Below are the code and all the weights of a small trained network. Each question names an input and a class and asks about switching units off, where a switched-off unit gives its printed mean instead of its output.

import numpy as np


def w(rows, s, z=0):
    codes = np.array(rows[::2]) - 128.0
    scale = np.full(codes.shape[1], s)
    scale[-1] = z or s
    return codes * scale


def norm(h):
    return h / np.sqrt((h * h).mean(-1, keepdims=True) + 1e-5)


def f(y):
    return y / 2 * (1 + np.tanh(0.7978845608 * (y + 0.044715 * y**3)))


def log_softmax(a):
    a = a - a.max(-1, keepdims=True)
    return a - np.log(np.exp(a).sum(-1, keepdims=True))


def net(x, mask):
    res = np.array(x, float).reshape(1, 5) / 4 @ E
    u = 0
    for l in range(4):
        y = f(norm(res) @ A[l][:, :-1].T + A[l][:, -1])
        res = res + np.where(mask[u : u + 7], y, B[l][:, -1]) @ B[l][:, :-1]
        u += 7
    return log_softmax(norm(res)[-1] @ U[:, :-1].T + U[:, -1])


A, B = {}, {}
E = w([
[126,46,51,128,47,162,2,110,204],'x0',
[56,23,64,129,154,190,178,125,60],'x1',
[137,89,150,249,141,220,116,116,113],'x2',
[99,207,14,251,102,75,165,123,49],'x3',
[119,171,202,92,24,196,234,146,164],'x4',
],0.0096)
A[0] = w([
[123,98,88,162,128,128,60,133,132,3],'0.n1',
[139,117,142,153,163,119,20,127,147,34],'0.n2',
[128,62,202,57,71,225,144,126,172,13],'0.n3',
[111,28,68,193,153,203,170,125,79,201],'0.n4',
[106,117,29,33,57,96,172,127,119,29],'0.n5',
[126,199,138,220,15,174,219,125,128,11],'0.n6',
[121,132,164,111,178,144,253,129,85,69],'0.n7',
],0.031,0.0057)
B[0] = w([
[198,145,44,109,153,210,115,33,105,178],'0.n1',
[127,140,137,179,130,90,31,174,181,186],'0.n2',
[151,49,180,59,104,211,184,176,225,227],'0.n3',
[27,74,70,171,131,211,61,95,75,251],'0.n4',
[95,100,53,62,51,19,186,133,104,193],'0.n5',
[194,253,145,221,67,141,203,224,113,240],'0.n6',
[35,153,163,109,234,136,83,133,84,211],'0.n7',
],0.029,0.028)
A[1] = w([
[196,138,141,133,122,107,66,124,172,69],'1.n1',
[179,160,223,70,251,56,157,66,101,57],'1.n2',
[156,177,116,106,214,66,107,138,177,92],'1.n3',
[186,92,130,203,100,151,54,75,149,14],'1.n4',
[188,52,202,54,120,182,182,137,247,2],'1.n5',
[68,133,155,145,169,111,111,126,138,130],'1.n6',
[225,150,184,116,130,25,46,91,194,48],'1.n7',
],0.029,0.0041)
B[1] = w([
[98,121,181,159,163,78,111,144,167,167],'1.n1',
[220,144,176,53,120,156,71,32,59,151],'1.n2',
[152,176,199,100,98,93,75,114,138,163],'1.n3',
[155,148,83,129,83,139,78,80,184,193],'1.n4',
[173,49,162,34,125,199,170,218,211,253],'1.n5',
[145,157,156,64,116,137,94,127,112,171],'1.n6',
[57,143,112,180,159,1,89,217,195,177],'1.n7',
],0.029,0.024)
A[2] = w([
[177,177,180,212,93,106,216,123,112,52],'2.n1',
[197,166,153,194,139,114,189,128,103,20],'2.n2',
[110,91,160,175,159,99,118,139,96,54],'2.n3',
[90,80,170,152,134,117,171,102,136,14],'2.n4',
[178,157,186,134,206,97,214,84,85,76],'2.n5',
[54,77,215,209,180,150,184,103,74,3],'2.n6',
[154,75,130,93,72,4,199,95,106,24],'2.n7',
],0.03,0.0042)
B[2] = w([
[193,161,166,220,89,111,158,163,128,246],'2.n1',
[166,196,128,148,71,162,163,152,136,207],'2.n2',
[97,98,159,143,124,136,118,140,152,147],'2.n3',
[97,150,116,116,111,147,140,161,148,130],'2.n4',
[186,108,175,136,85,159,103,82,131,166],'2.n5',
[72,122,71,121,251,51,126,147,145,191],'2.n6',
[131,102,80,46,146,12,204,45,143,195],'2.n7',
],0.027,0.013)
A[3] = w([
[204,86,162,212,152,136,195,78,109,51],'3.n1',
[211,78,63,182,149,174,121,37,94,2],'3.n2',
[135,58,188,177,143,120,182,99,70,55],'3.n3',
[192,31,35,246,81,178,146,42,97,6],'3.n4',
[170,13,181,246,219,129,205,76,135,65],'3.n5',
[194,7,190,231,177,167,194,45,112,49],'3.n6',
[145,84,146,168,132,103,149,115,127,59],'3.n7',
],0.022,0.0049)
B[3] = w([
[101,118,87,136,132,170,160,167,72,154],'3.n1',
[156,97,136,183,73,154,121,59,133,201],'3.n2',
[76,213,61,4,8,210,86,158,133,120],'3.n3',
[232,117,179,134,156,123,139,15,141,248],'3.n4',
[113,144,118,126,111,128,97,133,119,125],'3.n5',
[119,126,111,162,164,100,139,107,104,134],'3.n6',
[64,194,75,33,17,177,31,178,123,120],'3.n7',
],0.027,0.012)
U = w([
[155,45,189,49,132,197,164,209,201,251],'0',
[170,234,160,217,79,133,213,225,86,112],'1',
[149,93,54,191,101,193,61,4,113,110],'2',
[168,192,245,50,152,107,94,95,43,73],'3',
[5,139,124,135,218,184,86,158,45,119],'4',
[126,116,75,63,82,18,210,103,93,117],'5',
[140,149,149,167,127,27,49,154,217,36],'6',
],0.016,0.0026)

Each question gives the input, the list of numbers given to net, and the class t.
The units are the neurons (one row each of A and B). Each row of codes is followed by its name. A weight is (code - 128) times the scale printed after its matrix; where a second scale follows, it is the last column's (A, B and U).
mask holds one flag per neuron, layer by layer. A switched-off neuron (its flag False) gives its mean, the last column of its row in B, instead of its output. The means were averaged over made-up inputs and are rounded, as every weight is.
A unit's drop is (log p(t) with every unit on - log p(t) with that unit switched off) / (log p(t) with every unit on - log p(t) with every unit switched off).
The circuit of an input: a set's keep is (log p(t) with only the set's units on - log p(t) with every unit switched off) / (log p(t) with every unit on - log p(t) with every unit switched off). Starting from the 12 units with the biggest drops (on a tie, the unit counted first), units are removed one at a time, each time the one whose removal leaves the highest keep (on an exact tie, the one counted first), for as long as the keep stays at least 0.8.
units of the circuit, in order: the units of the circuit, biggest drop first
k most important neurons: the k neurons with the biggest drops, biggest first
top k neurons in layer l: the k neurons of layer l with the biggest drops, biggest first
drop of u: that unit's drop, to one decimal
input [-8,8,-4,3,6], class 4: units of the circuit, in order : 0.n7
input [-8,6,-8,-3,-2], class 3: units of the circuit, in order : 0.n4, 0.n7
input [7,3,7,-7,-5], class 2: top 2 neurons in layer 0 : 0.n4, 0.n1
input [-7,1,-2,0,3], class 3: units of the circuit, in order : 0.n7, 0.n4
input [-4,-1,-3,2,-7], class 6: units of the circuit, in order : 0.n3, 0.n4, 0.n6
input [-5,-1,0,1,2], class 3: 2 most important neurons : 0.n7, 0.n4
input [4,-2,-5,-2,-2], class 6: 4 most important neurons : 0.n2, 0.n4, 1.n7, 0.n3
input [-6,-1,-1,2,-1], class 3: units of the circuit, in order : 0.n4, 0.n7
input [8,0,-7,2,-6], class 5: 2 most important neurons : 0.n5, 0.n4
input [5,-3,-4,0,-4], class 6: top 2 neurons in layer 0 : 0.n4, 0.n2
input [-7,-5,-5,8,-3], class 3: 3 most important neurons : 0.n4, 1.n2, 0.n7
input [-8,4,-4,0,-5], class 3: 3 most important neurons : 0.n4, 1.n2, 1.n6
input [-2,-3,-5,2,-1], class 5: 2 most important neurons : 0.n3, 0.n6
input [8,-4,2,2,-4], class 6: units of the circuit, in order : 0.n2
input [-2,8,1,-5,0], class 4: top 2 neurons in layer 0 : 0.n4, 0.n7
input [-2,-2,-7,-2,-7], class 6: top 2 neurons in layer 0 : 0.n3, 0.n4
input [-4,0,-2,5,-3], class 3: top 2 neurons in layer 0 : 0.n4, 0.n6
input [3,-2,-2,-2,-6], class 6: drop of 0.n4 : 0.2
input [-8,-1,-8,-5,-4], class 3: drop of 0.n4 : 0.3
input [1,7,-7,0,-3], class 5: units of the circuit, in order : 0.n5
